Below are the code and all the weights of a small trained network. Each question names an input and a target symbol and asks about switching units off, where a switched-off unit gives its printed mean instead of its output.

import numpy as np


def w(rows, s, z=0):
    codes = np.array(rows[::2]) - 128.0
    scale = np.full(codes.shape[1], s)
    scale[-1] = z or s
    return codes * scale


def f(y):
    return y / 2 * (1 + np.tanh(0.7978845608 * (y + 0.044715 * y**3)))


def softmax(a):
    e = np.exp(a - a.max(-1, keepdims=True))
    return e / e.sum(-1, keepdims=True)


def log_softmax(a):
    a = a - a.max(-1, keepdims=True)
    return a - np.log(np.exp(a).sum(-1, keepdims=True))


def net(x, mask):
    ids = ['γδζηθμξπψ'.index(c) for c in x.split()]
    T = len(ids)
    res = E[ids] + P[:T]
    r = res
    for j in range(3):
        rows = slice(3 * j, 3 * j + 3)
        q, k, v = (r @ M[0][rows].T for M in (Q, K, V))
        z = softmax(np.where(np.tri(T) > 0, q @ k.T / 3**0.5, -1e9)) @ v
        o = O[0][rows]
        res = res + np.where(mask[j], z, o[:, -1]) @ o[:, :-1]
    y = f(res @ A[0][:, :-1].T + A[0][:, -1])
    res = res + np.where(mask[3:7], y, B[0][:, -1]) @ B[0][:, :-1]
    return log_softmax(res[-1] @ U[:, :-1].T + U[:, -1])


Q, K, V, O, A, B = {}, {}, {}, {}, {}, {}
E = w([
[209,145,141,254,131,75],'γ',
[65,66,125,109,173,65],'δ',
[232,149,128,191,183,148],'ζ',
[72,66,86,61,201,145],'η',
[179,128,103,143,154,184],'θ',
[180,116,155,179,155,73],'μ',
[91,100,54,115,161,217],'ξ',
[122,137,32,190,64,180],'π',
[148,88,174,142,214,42],'ψ',
],0.009)
P = w([
[115,154,85,80,70,104],'0',
[161,50,111,149,145,144],'1',
[214,2,121,176,142,147],'2',
[118,135,129,200,196,119],'3',
[48,228,101,220,230,165],'4',
[130,123,113,203,204,134],'5',
[158,23,47,169,167,101],'6',
],0.0088)
Q[0] = w([
[159,37,111,107,115,112],'h1',
[145,133,120,147,130,150],'h1',
[55,246,168,130,161,128],'h1',
[109,77,77,197,162,100],'h2',
[127,119,125,137,158,132],'h2',
[141,163,183,72,83,151],'h2',
[96,127,81,194,195,112],'h3',
[116,138,146,105,109,137],'h3',
[135,144,177,69,67,159],'h3',
],0.012)
K[0] = w([
[99,197,123,128,126,126],'h1',
[120,123,138,123,131,107],'h1',
[195,9,114,139,102,158],'h1',
[122,175,129,65,92,72],'h2',
[138,136,128,125,116,123],'h2',
[128,90,142,173,169,182],'h2',
[150,141,125,119,77,72],'h3',
[138,113,134,137,148,162],'h3',
[123,99,133,131,177,184],'h3',
],0.015)
V[0] = w([
[126,61,180,76,195,5],'h1',
[221,163,149,195,86,54],'h1',
[254,152,148,105,218,164],'h1',
[206,135,166,205,154,74],'h2',
[143,145,81,78,107,227],'h2',
[250,214,131,235,98,155],'h2',
[98,181,115,125,98,135],'h3',
[219,84,150,154,175,139],'h3',
[42,137,129,105,105,68],'h3',
],0.0085)
O[0] = w([
[194,64,27,103,160,106,41],'h1',
[73,36,108,137,44,48,100],'h1',
[185,40,143,26,39,209,44],'h1',
[110,113,76,136,95,14,2],'h2',
[126,55,184,116,106,222,191],'h2',
[50,2,98,181,68,71,43],'h2',
[108,58,126,163,172,156,154],'h3',
[117,195,143,79,13,63,64],'h3',
[157,128,91,149,209,138,163],'h3',
],0.0072,0.0033)
A[0] = w([
[37,4,90,178,48,15,4],'n1',
[171,160,223,88,164,213,149],'n2',
[119,131,193,140,96,148,181],'n3',
[49,153,176,102,72,180,213],'n4',
],0.0049,0.0025)
B[0] = w([
[100,255,126,69,47,135,220],'n1',
[108,192,154,92,58,117,255],'n2',
[91,115,167,128,91,141,150],'n3',
[121,71,172,147,80,114,163],'n4',
],0.0066,0.0042)
U = w([
[98,147,81,105,105,73,35],'γ',
[175,196,99,135,205,149,1],'δ',
[109,118,134,66,65,108,68],'ζ',
[162,174,203,48,106,188,7],'η',
[157,62,170,62,70,141,148],'θ',
[195,49,55,91,119,88,226],'μ',
[45,176,236,192,147,128,248],'ξ',
[101,2,170,187,152,171,252],'π',
[173,125,10,181,210,61,115],'ψ',
],0.0044,0.0012)

Each question gives the input, a string of symbols that net reads in full, and the target symbol t.
The units are the heads (3 rows each of Q, K, V and O) and the neurons (one row each of A and B). Each row of codes is followed by its name. A weight is (code - 128) times the scale printed after its matrix; where a second scale follows, it is the last column's (O, A, B and U).
mask holds one flag per unit, heads first, then neurons. A switched-off unit (its flag False) gives its mean, the last column of its rows in O or B, instead of its output. The means were averaged over made-up inputs and are rounded, as every weight is.
A unit's drop is (log p(t) with every unit on - log p(t) with that unit switched off) / (log p(t) with every unit on - log p(t) with every unit switched off).
The circuit of an input: a set's keep is (log p(t) with only the set's units on - log p(t) with every unit switched off) / (log p(t) with every unit on - log p(t) with every unit switched off). Starting from all 7 units, units are removed one at a time, each time the one whose removal leaves the highest keep (on an exact tie, the one counted first), for as long as the keep stays at least 0.8.
circuit, biggest first: the units of the circuit, biggest drop first
unit that matters most: the unit with the biggest drop
which heads matter: for each layer, one digit per head in row order, 1 if its drop is at least 0.15 and else 0, layers parted by /
drop of u: that unit's drop, to one decimal
input γ δ ζ μ γ γ π, target ζ: unit that matters most : n1
input η π π, target η: which heads matter : 010
input ψ ζ γ, target ψ: circuit, biggest first : (h2; h1)
input π ξ μ π ξ, target π: circuit, biggest first : (h2; h1; h3)
input ξ ψ η, target η: circuit, biggest first : (h2; h1; n2)
input η π η, target η: circuit, biggest first : (h2; n2)
input δ ζ δ, target ψ: which heads matter : 100
input δ δ θ, target δ: circuit, biggest first : (h2; h1)
input η η θ, target η: circuit, biggest first : (h2; n2)
input π μ π, target ξ: which heads matter : 100
input δ π π, target ψ: which heads matter : 100
input ψ μ δ π ξ, target ψ: which heads matter : 110
input η δ μ, target δ: circuit, biggest first : (h1; h2)
input δ η η π ψ, target δ: circuit, biggest first : (h2; h1)
input π π π η δ, target π: circuit, biggest first : (h2; h3; n1)
input η π δ, target η: unit that matters most : h2
input π π γ ψ δ ζ, target π: which heads matter : 110
input π π η π π ψ, target π: which heads matter : 011
input γ δ γ π π, target γ: circuit, biggest first : (h2; n1; h1)
input δ ξ π π π π θ, target ξ: circuit, biggest first : (h1)
input η θ θ ξ π π, target η: which heads matter : 110
input π π ψ γ, target π: which heads matter : 010
input π γ ζ, target ξ: which heads matter : 100
input π π π γ θ θ, target π: which heads matter : 010
input ζ μ π, target ζ: which heads matter : 111
input π π δ η ξ, target π: which heads matter : 011
input δ η ψ, target ψ: circuit, biggest first : (h1)
input π δ π θ π π ψ, target ξ: drop of n1 : -0.1
